Below is a small trained network, with its code and all its weights. Each question gives an input and a class and asks what happens when units are switched off, that is, made to give their printed mean instead of their output.

import numpy as np


def w(rows, s, z=0):
    codes = np.array(rows[::2]) - 128.0
    scale = np.full(codes.shape[1], s)
    scale[-1] = z or s
    return codes * scale


def f(y):
    return np.maximum(y, 0)


def log_softmax(a):
    a = a - a.max(-1, keepdims=True)
    return a - np.log(np.exp(a).sum(-1, keepdims=True))


def net(x, mask):
    res = np.array(x, float).reshape(1, 6) / 4 @ E
    y = f(res @ A[0][:, :-1].T + A[0][:, -1])
    res = res + np.where(mask, y, B[0][:, -1]) @ B[0][:, :-1]
    return log_softmax(res[-1] @ U[:, :-1].T + U[:, -1])


A, B = {}, {}
E = w([
[130,124,127,125,126,128,128],'x0',
[153,136,136,117,141,239,172],'x1',
[158,86,228,163,185,118,136],'x2',
[71,148,187,35,138,128,131],'x3',
[133,122,128,123,123,127,129],'x4',
[183,178,144,101,149,141,4],'x5',
],0.014)
A[0] = w([
[179,112,163,193,143,120,133,119],'N0',
[136,120,127,168,96,40,107,90],'N1',
[65,93,108,140,152,57,79,114],'N2',
[138,73,155,124,202,104,117,152],'N3',
[206,104,67,250,118,144,103,1],'N4',
[168,118,189,156,160,129,154,128],'N5',
[97,211,33,47,112,131,138,105],'N6',
[109,147,33,164,83,150,110,131],'N7',
[59,149,195,15,129,130,122,40],'N8',
[159,150,137,120,134,193,176,52],'N9',
[188,66,210,160,142,108,121,118],'N10',
[180,161,126,108,154,197,152,98],'N11',
[134,128,208,150,209,109,154,139],'N12',
[196,158,132,110,164,154,22,74],'N13',
[36,166,170,108,150,143,126,51],'N14',
[133,150,133,128,124,34,108,101],'N15',
[169,139,45,122,102,130,133,126],'N16',
[50,53,106,178,126,130,215,71],'N17',
[139,166,147,118,113,240,154,98],'N18',
[163,105,105,145,167,227,147,117],'N19',
[188,153,108,116,162,142,52,43],'N20',
[126,114,152,152,166,125,119,55],'N21',
],0.013,0.004)
B[0] = w([
[82,76,101,103,198,178,77,197],'N0',
[211,192,120,181,171,100,190,205],'N1',
[195,189,102,137,116,40,216,211],'N2',
[86,173,76,104,140,149,117,197],'N3',
[159,11,191,162,193,92,44,235],'N4',
[80,181,78,89,151,138,91,198],'N5',
[72,167,89,72,200,196,119,240],'N6',
[86,98,95,60,172,158,89,208],'N7',
[188,10,183,165,198,115,60,243],'N8',
[174,147,115,155,112,96,178,179],'N9',
[95,156,76,82,160,147,91,225],'N10',
[177,166,98,170,115,78,187,189],'N11',
[79,148,59,94,149,159,93,222],'N12',
[61,150,173,174,17,177,138,253],'N13',
[156,60,161,113,158,105,85,190],'N14',
[205,202,100,153,98,64,200,205],'N15',
[120,110,109,76,170,171,92,189],'N16',
[57,150,218,165,1,188,116,245],'N17',
[192,165,108,129,124,65,205,206],'N18',
[202,154,103,135,134,34,208,204],'N19',
[74,136,168,180,58,150,116,218],'N20',
[70,119,120,115,163,126,163,158],'N21',
],0.0099,0.015)
U = w([
[91,155,55,68,162,175,117,251],'0',
[202,182,105,156,109,75,192,119],'1',
[81,145,204,168,8,180,130,39],'2',
[165,33,172,144,176,124,95,87],'3',
],0.018,0.0025)

Each question gives the input, the list of numbers given to net, and the class t.
The units are the neurons (one row each of A and B). Each row of codes is followed by its name. A weight is (code - 128) times the scale printed after its matrix; where a second scale follows, it is the last column's (A, B and U).
mask holds one flag per neuron, in row order. A switched-off neuron (its flag False) gives its mean, the last column of its row in B, instead of its output. The means were averaged over made-up inputs and are rounded, as every weight is.
A unit's drop is (log p(t) with every unit on - log p(t) with that unit switched off) / (log p(t) with every unit on - log p(t) with every unit switched off).
The circuit of an input: a set's keep is (log p(t) with only the set's units on - log p(t) with every unit switched off) / (log p(t) with every unit on - log p(t) with every unit switched off). Starting from the 12 units with the biggest drops (on a tie, the unit counted first), units are removed one at a time, each time the one whose removal leaves the highest keep (on an exact tie, the one counted first), for as long as the keep stays at least 0.8.
units of the circuit, in order: the units of the circuit, biggest drop first
unit that matters most: the unit with the biggest drop
k most important neurons: the k neurons with the biggest drops, biggest first
drop when u is switched off: that unit's drop, to one decimal
input [6,8,-3,-5,0,8], class 1: unit that matters most	N19
input [8,6,6,8,1,-6], class 3: 4 most important neurons	(N8; N14; N13; N6)
input [3,-2,-5,-5,2,7], class 2: 2 most important neurons	(N13; N20)
input [-3,7,-2,8,3,-8], class 2: 2 most important neurons	(N17; N4)
input [8,2,1,-2,-2,-1], class 1: 3 most important neurons	(N8; N6; N13)
input [5,-2,-1,-1,6,3], class 2: 2 most important neurons	(N19; N18)
input [5,2,-6,7,0,-5], class 3: 2 most important neurons	(N8; N14)
input [2,-8,-7,2,-4,-6], class 1: 4 most important neurons	(N2; N15; N1; N12)
input [-2,-5,8,-6,-1,8], class 0: 3 most important neurons	(N10; N0; N17)
input [8,-3,0,7,0,-7], class 2: 2 most important neurons	(N17; N4)
input [2,0,-2,5,4,3], class 3: 2 most important neurons	(N8; N17)
input [-2,7,3,-7,3,3], class 1: 3 most important neurons	(N19; N11; N8)
input [5,-4,6,-5,0,5], class 0: 2 most important neurons	(N10; N17)
input [1,-3,-1,-8,4,-7], class 3: units of the circuit, in order	(N4)
input [-4,0,-4,3,-5,6], class 2: drop when N13 is switched off	0.4
input [3,3,-4,-6,0,-4], class 3: drop when N13 is switched off	0.1
input [6,-5,3,-1,8,-8], class 2: drop when N17 is switched off	4.8
